Below are the code and all the weights of a small trained network. Each question names an input and a class and asks about switching units off, where a switched-off unit gives its printed mean instead of its output.

import numpy as np


def w(rows, s, z=0):
    codes = np.array(rows[::2]) - 128.0
    scale = np.full(codes.shape[1], s)
    scale[-1] = z or s
    return codes * scale


def norm(h):
    return h / np.sqrt((h * h).mean(-1, keepdims=True) + 1e-5)


def f(y):
    return y / 2 * (1 + np.tanh(0.7978845608 * (y + 0.044715 * y**3)))


def log_softmax(a):
    a = a - a.max(-1, keepdims=True)
    return a - np.log(np.exp(a).sum(-1, keepdims=True))


def net(x, mask):
    res = np.array(x, float).reshape(1, 6) / 4 @ E
    u = 0
    for l in range(3):
        y = f(norm(res) @ A[l][:, :-1].T + A[l][:, -1])
        res = res + np.where(mask[u : u + 13], y, B[l][:, -1]) @ B[l][:, :-1]
        u += 13
    return log_softmax(norm(res)[-1] @ U[:, :-1].T + U[:, -1])


A, B = {}, {}
E = w([
[131,146,228,111,143,196,8,218,173,122],'x0',
[134,61,121,57,63,220,247,209,121,87],'x1',
[73,208,212,204,137,134,208,102,191,2],'x2',
[183,89,119,196,20,64,78,175,96,14],'x3',
[208,188,62,192,79,160,145,157,210,171],'x4',
[103,159,78,79,154,37,149,236,184,121],'x5',
],0.0051)
A[0] = w([
[90,45,139,118,196,130,118,135,79,81,84],'L0N0',
[154,98,129,131,90,215,204,204,72,107,26],'L0N1',
[179,141,121,46,108,135,120,132,71,247,28],'L0N2',
[127,71,107,51,101,201,185,153,182,81,143],'L0N3',
[132,58,129,220,126,249,102,47,95,121,64],'L0N4',
[78,143,243,93,80,176,59,163,200,133,58],'L0N5',
[233,187,97,165,120,173,156,121,199,157,3],'L0N6',
[164,155,179,75,215,161,174,97,148,188,22],'L0N7',
[157,159,136,124,97,219,99,43,33,116,62],'L0N8',
[81,61,172,180,160,108,149,134,106,153,94],'L0N9',
[160,72,192,230,126,187,154,94,82,179,55],'L0N10',
[116,142,100,77,182,2,156,239,148,107,79],'L0N11',
[78,156,42,33,134,90,104,176,233,76,69],'L0N12',
],0.0054,0.0044)
B[0] = w([
[83,170,127,131,112,88,133,172,74,141,152],'L0N0',
[197,71,209,158,166,104,141,143,137,193,179],'L0N1',
[97,81,57,134,131,123,83,162,150,92,175],'L0N2',
[170,83,204,204,239,64,133,96,118,203,253],'L0N3',
[163,122,198,34,103,109,78,64,216,136,216],'L0N4',
[221,189,67,88,200,127,145,99,66,86,191],'L0N5',
[75,181,162,198,98,151,148,156,48,187,148],'L0N6',
[16,95,93,160,124,174,100,147,164,157,154],'L0N7',
[115,154,168,12,83,102,95,94,183,179,181],'L0N8',
[127,130,123,99,142,141,108,104,94,95,125],'L0N9',
[175,185,125,42,53,61,127,146,254,125,166],'L0N10',
[170,146,202,45,34,137,91,11,156,152,226],'L0N11',
[173,117,226,92,73,172,107,56,162,181,185],'L0N12',
],0.0058,0.0028)
A[1] = w([
[115,198,122,199,131,44,28,66,157,156,85],'L1N0',
[142,110,155,55,51,194,214,204,117,100,102],'L1N1',
[83,137,60,94,217,184,153,157,184,171,117],'L1N2',
[113,115,16,112,130,93,236,56,136,94,10],'L1N3',
[184,111,111,85,142,177,36,196,71,170,101],'L1N4',
[151,124,127,123,187,196,55,213,126,89,56],'L1N5',
[98,193,108,64,128,2,167,251,180,158,4],'L1N6',
[105,145,106,114,149,27,139,226,173,132,36],'L1N7',
[124,156,92,127,54,218,177,158,88,121,54],'L1N8',
[131,46,115,68,92,248,222,177,134,79,68],'L1N9',
[122,30,86,140,45,86,60,175,141,113,179],'L1N10',
[197,176,38,204,97,214,143,148,204,176,66],'L1N11',
[139,110,58,126,67,88,149,87,75,183,37],'L1N12',
],0.0053,0.0035)
B[1] = w([
[176,20,183,173,191,116,170,177,140,200,236],'L1N0',
[164,93,151,170,175,53,76,124,154,151,166],'L1N1',
[84,49,103,161,86,162,137,107,137,107,190],'L1N2',
[234,236,65,124,151,121,154,98,81,103,157],'L1N3',
[179,187,65,89,181,160,153,158,145,108,213],'L1N4',
[200,170,83,143,130,132,143,107,120,108,139],'L1N5',
[137,168,157,67,59,68,80,113,208,143,104],'L1N6',
[131,93,204,110,89,164,83,62,195,163,94],'L1N7',
[85,160,145,122,144,29,150,191,133,135,94],'L1N8',
[158,141,212,137,236,24,116,123,169,202,153],'L1N9',
[129,47,54,86,139,184,89,151,107,121,251],'L1N10',
[85,128,225,86,77,157,126,145,1,163,204],'L1N11',
[211,185,125,125,172,228,111,89,180,119,165],'L1N12',
],0.006,0.0028)
A[2] = w([
[135,164,154,50,62,66,91,87,242,162,29],'L2N0',
[74,209,217,207,138,146,198,111,204,17,39],'L2N1',
[229,159,74,109,175,136,115,101,82,111,155],'L2N2',
[153,178,119,218,6,169,129,168,132,203,136],'L2N3',
[126,165,187,96,198,227,60,222,178,90,173],'L2N4',
[33,126,153,35,174,75,108,103,1,76,2],'L2N5',
[182,52,96,153,29,102,109,186,111,36,47],'L2N6',
[114,158,151,58,97,64,177,156,205,137,5],'L2N7',
[101,157,82,203,175,71,44,78,148,148,51],'L2N8',
[136,160,137,185,183,59,50,145,144,194,105],'L2N9',
[145,111,88,122,96,79,201,27,74,172,107],'L2N10',
[129,132,192,145,231,138,136,111,145,192,167],'L2N11',
[35,145,93,74,156,189,212,124,178,182,51],'L2N12',
],0.0072,0.0026)
B[2] = w([
[122,78,180,95,70,180,116,66,139,64,200],'L2N0',
[130,77,12,2,186,195,67,177,132,233,253],'L2N1',
[59,167,120,116,164,130,178,154,154,95,214],'L2N2',
[92,134,153,70,98,118,146,170,55,99,190],'L2N3',
[120,192,116,174,108,89,181,52,146,73,226],'L2N4',
[138,175,146,134,23,177,175,216,91,182,185],'L2N5',
[7,156,139,215,152,108,97,34,179,185,199],'L2N6',
[148,126,151,112,123,157,65,108,97,130,142],'L2N7',
[185,92,173,144,142,119,145,181,140,147,139],'L2N8',
[127,96,156,104,148,123,217,110,102,125,160],'L2N9',
[170,193,173,129,139,151,100,150,175,39,215],'L2N10',
[175,89,113,166,81,70,110,158,116,95,246],'L2N11',
[71,133,131,221,103,74,52,87,134,93,193],'L2N12',
],0.0084,0.0053)
U = w([
[162,111,204,53,75,139,97,47,177,125,181],'0',
[202,37,184,182,210,50,195,164,124,156,120],'1',
[107,104,12,53,195,190,114,167,140,168,136],'2',
[154,248,103,156,163,119,188,100,137,25,159],'3',
[5,109,115,247,109,107,104,79,148,137,141],'4',
[95,160,175,110,42,147,179,197,37,152,159],'5',
[132,71,126,136,86,185,154,128,141,47,2],'6',
],0.013,0.0048)

Each question gives the input, the list of numbers given to net, and the class t.
The units are the neurons (one row each of A and B). Each row of codes is followed by its name. A weight is (code - 128) times the scale printed after its matrix; where a second scale follows, it is the last column's (A, B and U).
mask holds one flag per neuron, layer by layer. A switched-off neuron (its flag False) gives its mean, the last column of its row in B, instead of its output. The means were averaged over made-up inputs and are rounded, as every weight is.
A unit's drop is (log p(t) with every unit on - log p(t) with that unit switched off) / (log p(t) with every unit on - log p(t) with every unit switched off).
The circuit of an input: a set's keep is (log p(t) with only the set's units on - log p(t) with every unit switched off) / (log p(t) with every unit on - log p(t) with every unit switched off). Starting from the 12 units with the biggest drops (on a tie, the unit counted first), units are removed one at a time, each time the one whose removal leaves the highest keep (on an exact tie, the one counted first), for as long as the keep stays at least 0.8.
circuit, biggest first: the units of the circuit, biggest drop first
most important unit: the unit with the biggest drop
top k neurons: the k neurons with the biggest drops, biggest first
top k neurons in layer l: the k neurons of layer l with the biggest drops, biggest first
input [3,8,-6,8,6,-4], class 1: circuit, biggest first	[L1N9; L1N1]
input [8,-8,8,-7,-5,6], class 1: most important unit	L1N0
input [3,-3,2,1,-8,-7], class 5: top 2 neurons	[L2N5; L0N0]
input [-2,6,-6,-3,6,-8], class 0: circuit, biggest first	[L0N4; L2N1]
input [-2,-2,3,-7,-6,-6], class 4: circuit, biggest first	[L2N12; L0N7]
input [-8,-2,-7,2,8,-6], class 3: top 3 neurons in layer 2	[L2N1; L2N10; L2N2]
input [5,6,-7,6,-4,-1], class 2: top 3 neurons	[L1N10; L1N4; L1N0]
input [-7,-6,-6,2,-1,-5], class 3: circuit, biggest first	[L2N10; L2N2]
input [5,-1,1,-1,-2,4], class 3: top 2 neurons	[L0N5; L2N4]
input [3,-5,-4,-5,6,-3], class 5: circuit, biggest first	[L1N11; L0N3; L2N3; L0N6]
input [7,-7,5,5,7,-6], class 1: circuit, biggest first	[L1N0; L2N9]
input [-2,2,2,-1,-5,4], class 5: top 4 neurons	[L2N5; L0N0; L0N10; L0N4]
input [8,-2,-2,-6,8,5], class 3: top 3 neurons	[L2N4; L1N4; L0N5]
input [-6,-3,-7,-5,8,6], class 5: circuit, biggest first	[L1N11; L2N1; L0N6]
input [3,-2,4,8,-8,1], class 4: circuit, biggest first	[L2N6]
input [8,-3,-3,-1,-3,8], class 0: top 3 neurons	[L0N11; L2N0; L0N12]
input [6,3,-4,-1,-3,1], class 3: top 2 neurons	[L2N4; L2N1]
input [3,8,8,0,4,-3], class 1: circuit, biggest first	[L1N9; L1N1]
input [-6,7,-7,-5,1,-6], class 1: circuit, biggest first	[L1N9; L2N1]
input [-5,-7,5,1,0,3], class 1: circuit, biggest first	[L1N0]
input [-1,5,0,7,6,7], class 0: top 2 neurons in layer 2	[L2N0; L2N12]
input [-4,2,4,0,0,0], class 2: top 2 neurons in layer 2	[L2N1; L2N4]
input [-8,-8,0,8,5,-7], class 1: top 2 neurons in layer 2	[L2N8; L2N4]
input [-5,-7,6,-8,-6,-8], class 0: circuit, biggest first	[L0N4; L2N6]
input [0,3,7,-6,-8,-7], class 5: top 2 neurons	[L2N5; L0N0]
input [-1,-5,6,-3,-3,3], class 2: top 2 neurons	[L2N1; L0N3]
input [-2,4,4,-2,-7,-4], class 5: circuit, biggest first	[L2N5]
